[[386, 824, 540, 425, 662, 280], [397, 585, 541, 423, 395, 466], [206, 424, 555, 443, 528, 456]] value 425
[[163, 116, 54, 115], [108, 46, 128, 214]] value 116
[598, 423, 177, 850] value 423
[180, 40, 239, 89, 204, 195, 43] value 204
[[91, 89, 161, 160, 63, 253], [124, 114, 155, 176, 116, 254], [80, 70, 135, 73, 161, 146]] value 160
[[22, 19, 19, -5, 12, 14, 19], [-25, -10, 13, 8, -4, -13, -8], [-33, -3, 36, 15, 1, -11, 16]] value 12
[44, 75, 16, 21, 85, 63] value 21
---
-604,92,276,144,8,-180
357,-41,-125,-78,-15,86
31,112,808,295,119,375
Answer: 112

35,9,3,6,20,9,-2
-2,4,19,5,-1,-9,29
-34,4,8,5,15,-14,8
Answer: 4

15,91,124,249,87,140
174,103,113,198,36,156
193,101,113,45,100,108
Answer: 101

2675,1675,5681,5635
7836,5286,3646,7941
6795,8090,5349,5274
Answer: 8090

-175,-520,-482,74
-99,3,-16,-182
-498,-818,-709,736
Answer: -818

38,38,10,98,33
65,67,68,68,68
69,60,62,66,66
Answer: 60

2,5,2,5
6,5,6,6
7,6,3,8
Answer: 6

195,226,112,37,235
213,250,165,57,247
127,75,253,243,144
Answer: 75

474,465,211,226,528,335,315
69,601,179,675,291,512,130
147,771,455,851,334,873,436
Answer: 771
---
array([ 32.7,  13.9, -53.6, -46.1])	-53.6

array([[  7.6,  -3.0,  -1.9,   6.2,  20.2,  -2.3, -11.0],
       [-14.0,   8.1, -10.7, -12.7,  -3.8,  -0.2,   8.1],
       [-29.1,   3.2, -26.3,  -7.2, -21.6, -10.5,  53.6]])	-10.5

array([ -1.7,   0.8,   2.0, -52.9])	2.0

array([ 42.0,   2.2,  50.4, -39.2, -30.2,  10.3, -19.5])	10.3

array([-12.3,  -6.8,  35.8,  45.4])	35.8

array([ 51.3,   5.0,  -2.4, -14.2,  -9.2,  -3.0,   3.7])	-3.0
---
[[ 642 -779  607 -578]
 [  83 -451 -408  731]] -> 642

[[3379 9231 2118 5264 7185 6122 5189]
 [3379 9231 2118 5264 7185 6122 5189]] -> 3379

[[  9 110 102 125  73 207 159]
 [145 134 101 139 138 125 121]] -> 9

[[6423 2613 5102 6683 4390]
 [5764 9048 4754 3171 5863]] -> 6423

[[-641  679 -611 -304]
 [  15 -646  224 -270]] -> -641

[[316 465 110 535 884 621]
 [707 421 608 387 436 619]] -> 316
---
-0.017   0.144   0.124   0.106   0.192   0.125   0.053   0.129   0.161   0.038
 0.053   0.121   0.136   0.071   0.091   0.144   0.004   0.131   0.080   0.095
-0.152  -0.002   0.182   0.250  -0.174   0.033   0.065   0.047   0.100  -0.089
 0.109  -0.172   0.209   0.075   0.138   0.300  -0.214   0.290   0.019   0.226
 0.050   0.121   0.140   0.075   0.092   0.146   0.006   0.130   0.084   0.097
 0.044   0.114   0.135   0.071   0.096   0.143   0.002   0.131   0.088   0.095
 0.077  -0.053   0.184   0.063   0.109   0.235  -0.130   0.222   0.030   0.155
 0.048   0.123   0.137   0.074   0.093   0.144   0.006   0.130   0.085   0.100
 0.020   0.013   0.159   0.091   0.180   0.199  -0.054   0.192   0.107   0.101
 0.222   0.280   0.120   0.135  -0.015   0.088   0.066   0.132   0.101   0.289
→ -0.017

  1.82   -6.43   -3.38  -15.68  -14.94   -9.41   -4.40   -5.94   -6.21   -2.28    5.91   -6.88
  5.90   -4.15   -2.92    2.96   -6.97  -13.36   17.58   -5.70  -12.94  -12.61    3.35   -1.05
  0.91   -6.02   -6.05   -3.31   -8.47   -5.56    3.54   -6.45   -5.39   -5.38    0.85   -5.00
 -8.40    1.50   -1.74   -5.71   -0.68  -20.03   -9.00   -0.40   -6.01    8.16   -6.49   -3.61
 -6.56   -4.29   -3.12   -1.83    0.86   -5.52  -17.57   -0.88    1.96    8.11   -6.49   -3.72
  2.51   -2.67   -1.14   11.77    1.46   -5.92   21.33   -4.27  -14.49  -23.25   -4.25    2.90
 -9.64    0.22    6.11   -4.68    5.22   -3.44  -11.80    2.16   -9.35  -14.43  -11.40    2.30
→ 1.82

 165.49   136.95    25.96   133.28    31.44   115.16    47.03   155.70    87.50    16.06   111.46   101.47    11.21   163.98
  19.03   -18.66     1.60    55.93    49.63    -7.05    -8.76     3.83    31.65   -22.71    16.09    -6.23   -16.49   -14.46
 -11.68   120.51    47.02  -168.86    -5.75   102.61    59.52   -15.74    61.94    53.80    43.33    85.95    52.11   -13.91
  36.62    74.89    92.41    38.46   -34.54    56.89    13.63    37.43    20.51    88.53    30.25    71.35    27.63    45.66
  35.39    72.06    24.60    11.84    45.38    92.52   109.27    27.86    83.95    -3.59    37.97   104.54    84.32    17.40
→ 165.49

-18.76   -7.23   13.96   -7.62    7.96   -5.05   -8.09  -13.26   -4.56  -13.03   -8.07   10.12  -11.61   -2.95    4.41
-15.36  -11.08    3.96   -2.73    4.24   -8.42   -7.39  -14.96    0.70  -23.76   -0.76   -3.10   -4.96    4.93    4.52
-11.17  -23.81    0.38    2.63    0.09    3.44  -13.03  -15.19   -7.59   -3.80  -18.78  -11.09  -13.23  -20.18  -10.48
  7.94  -14.59  -21.36  -12.82   -8.82   -2.35  -10.99    3.95  -13.78   -2.19  -13.54    3.30   -9.03   -8.77  -11.56
  0.95  -10.03   18.96   -6.08   10.28   -1.00   -0.91  -10.57    6.09    5.08   -5.26  -12.47   -4.30   -8.31  -16.72
→ -18.76

 -82.610    26.714  -144.110   -92.398   -93.591  -174.344   -41.915   -90.453  -165.073    48.558   -11.384    25.294    41.216    27.529   -12.079    19.706
   4.395  -128.981   -36.995   -34.970   -29.891    31.862  -134.659    92.254    57.623   -30.181  -108.450   -16.922     0.452     8.690    49.208  -108.825
 -70.703   -63.633  -185.274  -180.947  -186.469  -143.948   -97.584  -109.222  -155.515   118.623    24.388  -118.068    88.450    79.107     7.430   -45.413
-100.152    30.761   120.239   128.191   110.367   -16.294     5.564   -63.412   -28.495  -230.406   -97.626    35.747  -263.492  -203.333  -252.220    53.286
 113.728  -201.927  -103.951  -169.799  -215.072    84.547   -76.254  -144.956    61.751   -33.680  -111.170  -214.198    60.116    77.110    98.953  -234.133
-204.662    94.470    86.307   153.316   149.316  -112.557   -45.682   145.931  -170.562   -74.343   -41.574   197.971  -169.158  -195.374  -176.387   154.847
-132.744   -37.442    99.691   121.848   127.302    34.197   -22.988    48.583    19.321  -164.713   -78.711    -9.067  -216.771  -205.384  -231.160     0.457
  25.853  -188.125  -224.375  -264.407  -262.089   -23.993   -75.483  -188.183   -54.409    52.753   -35.071  -201.889   112.572   152.844   107.686  -203.359
-189.683    83.171    23.070    45.733    38.474  -140.337    -5.526   -58.574  -169.507   -26.796   -24.435    82.660   -75.759  -161.669  -183.346    76.046
  10.402  -166.806   -12.421   -45.987   -14.107   133.864  -113.144     6.092   155.642   -86.129   -96.145  -142.211   -86.495   -49.484   -14.274  -179.871
 -83.117    29.526    71.873    89.821    99.626    -6.396    59.906  -165.288     6.918  -196.639   -69.730   -37.997  -258.781  -241.323  -242.170    23.273
→ -82.610
---
[[-26.3   9.9 -30.0  -4.4]
 [  4.4  24.5 -47.9  36.6]] yields -4.4, 4.4

[  3.6   1.0  49.4  -5.5 -10.8  51.8 -15.5] yields -15.5, 3.6

[-24.5 -11.9  55.7   1.8  11.4   4.7] yields 4.7, -24.5

[[-20.5   8.8  34.2  29.4]
 [ 13.4 -20.8  -3.9  -1.2]
 [ -5.7  17.4  51.8  46.1]] yields 29.4, -5.7

[-55.9   8.6 -18.4 -16.1  18.7 -25.2  44.1] yields 44.1, -55.9

[ 29.0  27.8 -25.9  -8.6  -7.7 -43.0] yields -43.0, 29.0

[ -8.2  45.5 -10.3 -41.1 -52.6 -42.7  23.0] yields 23.0, -8.2
---
[ -8.46  18.39 -11.75 -10.23  14.30] yields -8.46
[ -5.74  -3.23  14.17 -17.05  -1.24] yields -5.74
[-106.287  -97.269  106.229  143.119   24.521] yields -106.287
[-1.22  0.78  0.81  0.96  0.76] yields -1.22
[ 1.63  1.78 -1.71 -1.78 -0.45] yields 1.63
[-0.096 -0.074  0.180 -0.066 -0.079] yields -0.096
---
array([ 13.9, -23.9, -46.6,   4.9, -31.1]) Out: 13.9
array([-18.9,   6.0, -51.5, -12.0,  15.4,  43.8]) Out: -18.9
array([ 30.0,  33.1,  27.5,  54.5, -16.8, -11.9]) Out: 30.0
array([ -6.7, -45.3,   2.9, -12.9,  58.0, -26.7]) Out: -6.7
array([-50.1,  -8.0, -51.3, -44.8, -41.9,  19.6,  37.1]) Out: -50.1
array([49.3,  1.6, 35.7, 21.5,  9.2, 39.0]) Out: 49.3
array([ 12.3,  45.8, -16.2,   5.5, -15.4, -48.8,  13.0]) Out: 12.3
array([  7.7,  26.5, -23.8,  10.2, -35.6, -20.0, -46.5]) Out: 7.7
array([ 16.7, -25.8,   8.3, -53.5,  -9.8, -38.8]) Out: 16.7
---
[[0.36, 2.37, 1.75, 1.44, 0.40, -0.75],
 [0.49, -0.10, 1.75, 1.44, 0.40, 0.39],
 [1.49, 2.37, 1.75, 1.44, -0.56, -2.41]] ⇒ -0.10

[[0.336, -1.439, 0.214, -0.676, 2.217],
 [-0.073, 1.193, 1.353, 1.174, -0.072],
 [-0.513, 1.770, 1.014, 1.449, 0.398]] ⇒ 1.193

[[0.06, 0.00, -0.12, 0.07, 0.00, -0.09, -0.02],
 [-0.12, 0.13, -0.19, -0.15, -0.16, -0.15, 0.22],
 [-0.05, 0.01, -0.13, 0.06, -0.14, -0.08, 0.04]] ⇒ 0.13

[[5.305, -0.547, 2.938, -0.444, 5.199, -1.624, 8.681],
 [4.584, -0.796, -13.897, 0.182, 7.160, -2.451, 15.193],
 [3.818, 2.655, 8.204, 6.897, 6.422, 1.605, 3.547]] ⇒ -0.796

[[0.134, 0.129, -0.187, 0.062, -0.042, 0.094, -0.052],
 [-0.071, -0.045, -0.128, 0.038, 0.078, 0.022, 0.032],
 [-0.144, -0.133, -0.038, -0.120, -0.073, -0.115, -0.113]] ⇒ -0.045

[[0.71, 2.10, 1.49, -0.26, -0.49],
 [0.93, 1.54, 0.85, -0.20, -1.38],
 [0.14, -1.46, -2.03, -0.89, 0.73]] ⇒ 1.54

[[139.77, 126.17, -37.55, 134.24, -171.41],
 [-61.12, -103.34, 10.98, -135.33, 113.13],
 [-75.71, -135.80, -18.13, -177.19, 89.80]] ⇒ -103.34
